Here is a tiny trained network, its code and every weight. The questions are about switching its units off for an input and a target symbol, where a switched-off unit gives its printed mean instead of its output.

import numpy as np


def w(rows, s, z=0):
    codes = np.array(rows[::2]) - 128.0
    scale = np.full(codes.shape[1], s)
    scale[-1] = z or s
    return codes * scale


def f(y):
    return np.maximum(y, 0)


def softmax(a):
    e = np.exp(a - a.max(-1, keepdims=True))
    return e / e.sum(-1, keepdims=True)


def log_softmax(a):
    a = a - a.max(-1, keepdims=True)
    return a - np.log(np.exp(a).sum(-1, keepdims=True))


def net(x, mask):
    ids = ['αγδεζηθλμξτψω'.index(c) for c in x.split()]
    T = len(ids)
    res = E[ids] + P[:T]
    u = 0
    for l in range(2):
        q, k, v = (res @ M[l].T for M in (Q, K, V))
        z = softmax(np.where(np.tri(T) > 0, q @ k.T / 3**0.5, -1e9)) @ v
        res = res + np.where(mask[u], z, O[l][:, -1]) @ O[l][:, :-1]
        u += 1
        y = f(res @ A[l][:, :-1].T + A[l][:, -1])
        res = res + np.where(mask[u : u + 8], y, B[l][:, -1]) @ B[l][:, :-1]
        u += 8
    return log_softmax(res[-1] @ U[:, :-1].T + U[:, -1])


Q, K, V, O, A, B = {}, {}, {}, {}, {}, {}
E = w([
[151,122,14,135,146,121,119],'α',
[142,135,178,66,134,39,186],'γ',
[177,200,118,48,82,80,110],'δ',
[48,167,141,116,161,190,71],'ε',
[70,186,154,176,183,76,148],'ζ',
[90,96,196,149,79,116,110],'η',
[152,46,147,119,183,142,160],'θ',
[111,97,170,68,181,106,4],'λ',
[210,98,144,179,91,114,141],'μ',
[142,103,131,219,145,141,67],'ξ',
[134,145,178,46,159,170,150],'τ',
[174,211,133,173,150,124,82],'ψ',
[136,73,108,77,88,201,85],'ω',
],0.012)
P = w([
[3,137,32,73,64,148,213],'0',
[149,99,168,105,240,155,121],'1',
[146,98,187,104,230,166,121],'2',
[164,106,175,90,226,179,127],'3',
[153,104,176,97,231,168,115],'4',
[156,109,185,97,230,173,114],'5',
[153,109,169,73,232,156,100],'6',
[150,115,173,87,233,171,109],'7',
[150,95,192,90,232,167,117],'8',
[146,98,185,86,230,160,94],'9',
],0.0041)
Q[0] = w([
[89,181,76,150,3,134,198],'0.h0',
[123,142,111,148,93,139,174],'0.h0',
[171,130,158,92,173,107,68],'0.h0',
],0.039)
K[0] = w([
[255,102,209,165,242,127,85],'0.h0',
[153,142,156,138,148,154,107],'0.h0',
[61,103,87,124,83,94,138],'0.h0',
],0.031)
V[0] = w([
[164,126,133,67,89,254,98],'0.h0',
[198,131,87,42,171,92,144],'0.h0',
[69,166,87,115,123,68,21],'0.h0',
],0.0087)
O[0] = w([
[230,102,194,135,93,241,220,124],'0.h0',
[156,176,41,159,199,123,198,146],'0.h0',
[122,166,30,2,82,161,85,250],'0.h0',
],0.0056,0.0018)
A[0] = w([
[158,147,101,202,77,79,133,26],'0.n0',
[157,175,144,133,80,85,88,35],'0.n1',
[190,102,161,93,119,135,86,76],'0.n2',
[126,45,158,130,189,120,126,98],'0.n3',
[143,170,136,102,209,165,143,18],'0.n4',
[207,125,149,155,205,124,60,4],'0.n5',
[180,9,85,132,158,112,104,87],'0.n6',
[121,114,109,180,92,136,87,33],'0.n7',
],0.011,0.004)
B[0] = w([
[133,142,213,143,66,183,236,133],'0.n0',
[102,206,107,119,94,95,48,149],'0.n1',
[183,101,166,92,70,176,105,236],'0.n2',
[111,152,238,149,177,163,134,252],'0.n3',
[134,123,75,68,219,109,137,209],'0.n4',
[236,139,196,156,246,110,52,221],'0.n5',
[155,151,93,121,182,255,195,245],'0.n6',
[150,75,184,159,119,96,43,137],'0.n7',
],0.0089,0.0033)
Q[1] = w([
[120,105,117,118,110,87,101],'1.h0',
[159,105,142,70,119,162,138],'1.h0',
[135,65,27,221,4,28,190],'1.h0',
],0.032)
K[1] = w([
[125,127,113,148,135,145,106],'1.h0',
[134,109,112,100,152,122,77],'1.h0',
[236,153,219,127,252,141,101],'1.h0',
],0.03)
V[1] = w([
[133,157,92,171,53,148,169],'1.h0',
[77,53,108,62,76,84,178],'1.h0',
[99,249,207,127,121,161,151],'1.h0',
],0.015)
O[1] = w([
[159,144,81,182,79,108,92,134],'1.h0',
[82,255,162,166,52,164,202,254],'1.h0',
[46,35,22,125,63,107,176,163],'1.h0',
],0.008,0.0074)
A[1] = w([
[165,112,142,171,82,40,132,3],'1.n0',
[144,29,105,123,155,85,119,93],'1.n1',
[180,156,154,84,74,1,187,87],'1.n2',
[143,94,170,101,81,44,146,23],'1.n3',
[119,70,94,168,78,59,88,57],'1.n4',
[203,124,125,128,119,19,210,31],'1.n5',
[54,115,104,191,168,248,67,86],'1.n6',
[115,132,90,148,79,153,40,71],'1.n7',
],0.0095,0.004)
B[1] = w([
[111,67,94,165,101,115,94,132],'1.n0',
[172,223,172,102,61,65,168,181],'1.n1',
[154,30,111,113,110,2,146,198],'1.n2',
[65,34,107,128,117,146,93,146],'1.n3',
[137,218,171,149,104,129,147,149],'1.n4',
[201,116,122,159,220,145,93,157],'1.n5',
[66,31,59,149,87,47,103,255],'1.n6',
[178,153,160,152,161,160,41,158],'1.n7',
],0.0095,0.006)
U = w([
[122,72,97,87,53,179,95,126],'α',
[79,135,209,159,39,134,124,204],'γ',
[167,154,93,81,54,86,91,8],'δ',
[158,141,2,133,131,131,144,255],'ε',
[167,200,101,147,146,110,93,118],'ζ',
[97,97,170,82,154,133,44,141],'η',
[207,119,137,176,71,165,176,102],'θ',
[113,56,137,141,174,163,197,138],'λ',
[66,187,124,181,170,72,176,204],'μ',
[28,128,92,89,138,92,58,90],'ξ',
[136,83,163,119,128,58,169,45],'τ',
[128,83,116,233,115,103,83,165],'ψ',
[111,156,129,16,134,165,158,72],'ω',
],0.0081,0.002)

Each question gives the input, a string of symbols that net reads in full, and the target symbol t.
The units are the heads (3 rows each of Q, K, V and O) and the neurons (one row each of A and B). Each row of codes is followed by its name. A weight is (code - 128) times the scale printed after its matrix; where a second scale follows, it is the last column's (O, A, B and U).
mask holds one flag per unit, layer by layer, with each layer's heads first. A switched-off unit (its flag False) gives its mean, the last column of its rows in O or B, instead of its output. The means were averaged over made-up inputs and are rounded, as every weight is.
A unit's drop is (log p(t) with every unit on - log p(t) with that unit switched off) / (log p(t) with every unit on - log p(t) with every unit switched off).
The circuit of an input: a set's keep is (log p(t) with only the set's units on - log p(t) with every unit switched off) / (log p(t) with every unit on - log p(t) with every unit switched off). Starting from the 12 units with the biggest drops (on a tie, the unit counted first), units are removed one at a time, each time the one whose removal leaves the highest keep (on an exact tie, the one counted first), for as long as the keep stays at least 0.8.
units of the circuit, in order: the units of the circuit, biggest drop first
k most important neurons: the k neurons with the biggest drops, biggest first
k most important neurons of layer l: the k neurons of layer l with the biggest drops, biggest first
input θ τ γ λ λ, target τ: units of the circuit, in order : (0.h0, 1.h0, 1.n1, 0.n3)
input ε γ λ η ε α, target α: 3 most important neurons of layer 0 : (0.n6, 0.n5, 0.n4)
input ψ ξ τ η τ, target δ: most important neuron : (1.n1)
input η τ ε ε ψ θ τ α τ θ, target γ: 2 most important neurons : (0.n3, 0.n5)
input ε ψ λ δ δ γ η, target α: units of the circuit, in order : (0.h0, 1.h0)
input θ τ ξ γ λ η, target τ: units of the circuit, in order : (1.h0, 0.h0, 1.n1, 0.n3)
input η δ λ ε γ ξ τ μ τ, target γ: units of the circuit, in order : (0.h0, 1.h0, 0.n5, 0.n3)
input θ ζ μ δ ω δ θ α λ ζ, target τ: 4 most important neurons : (0.n3, 1.n1, 0.n6, 0.n1)
input μ μ η γ η λ δ η η, target ψ: units of the circuit, in order : (1.h0, 0.h0, 0.n0)
input τ γ μ γ δ γ, target λ: units of the circuit, in order : (0.h0, 1.h0)
input λ δ α γ α ψ θ α η α, target ω: units of the circuit, in order : (1.h0, 0.h0)
input μ η γ ψ δ θ, target ψ: 4 most important neurons : (1.n6, 0.n3, 0.n0, 0.n5)
input γ γ ε ε η λ τ γ η ξ, target μ: units of the circuit, in order : (1.h0, 0.h0, 0.n3)
input η θ α γ ξ, target γ: units of the circuit, in order : (1.h0, 0.h0, 0.n3)
input ω ζ τ ξ τ ψ, target θ: units of the circuit, in order : (0.h0)
input θ α δ λ θ λ δ η γ γ, target τ: units of the circuit, in order : (1.n1, 1.h0, 0.h0, 0.n6)
input ψ λ η τ ζ τ λ, target δ: units of the circuit, in order : (1.n1, 1.h0)
input ω ζ γ μ λ θ, target θ: 3 most important neurons of layer 0 : (0.n5, 0.n2, 0.n3)
input α ξ γ γ ξ, target ζ: units of the circuit, in order : (1.h0, 0.n5)
input γ γ ω α ψ ω θ η γ θ, target μ: 3 most important neurons : (0.n3, 0.n5, 0.n2)
input δ α μ ψ, target ε: 2 most important neurons of layer 0 : (0.n4, 0.n1)
input μ δ ξ ζ μ, target ψ: 3 most important neurons of layer 0 : (0.n5, 0.n3, 0.n0)
input ψ ξ λ γ, target δ: 2 most important neurons of layer 0 : (0.n4, 0.n1)
input η θ μ λ, target γ: 2 most important neurons : (0.n3, 0.n5)
input δ λ τ ψ μ τ, target ε: 2 most important neurons : (0.n4, 0.n5)
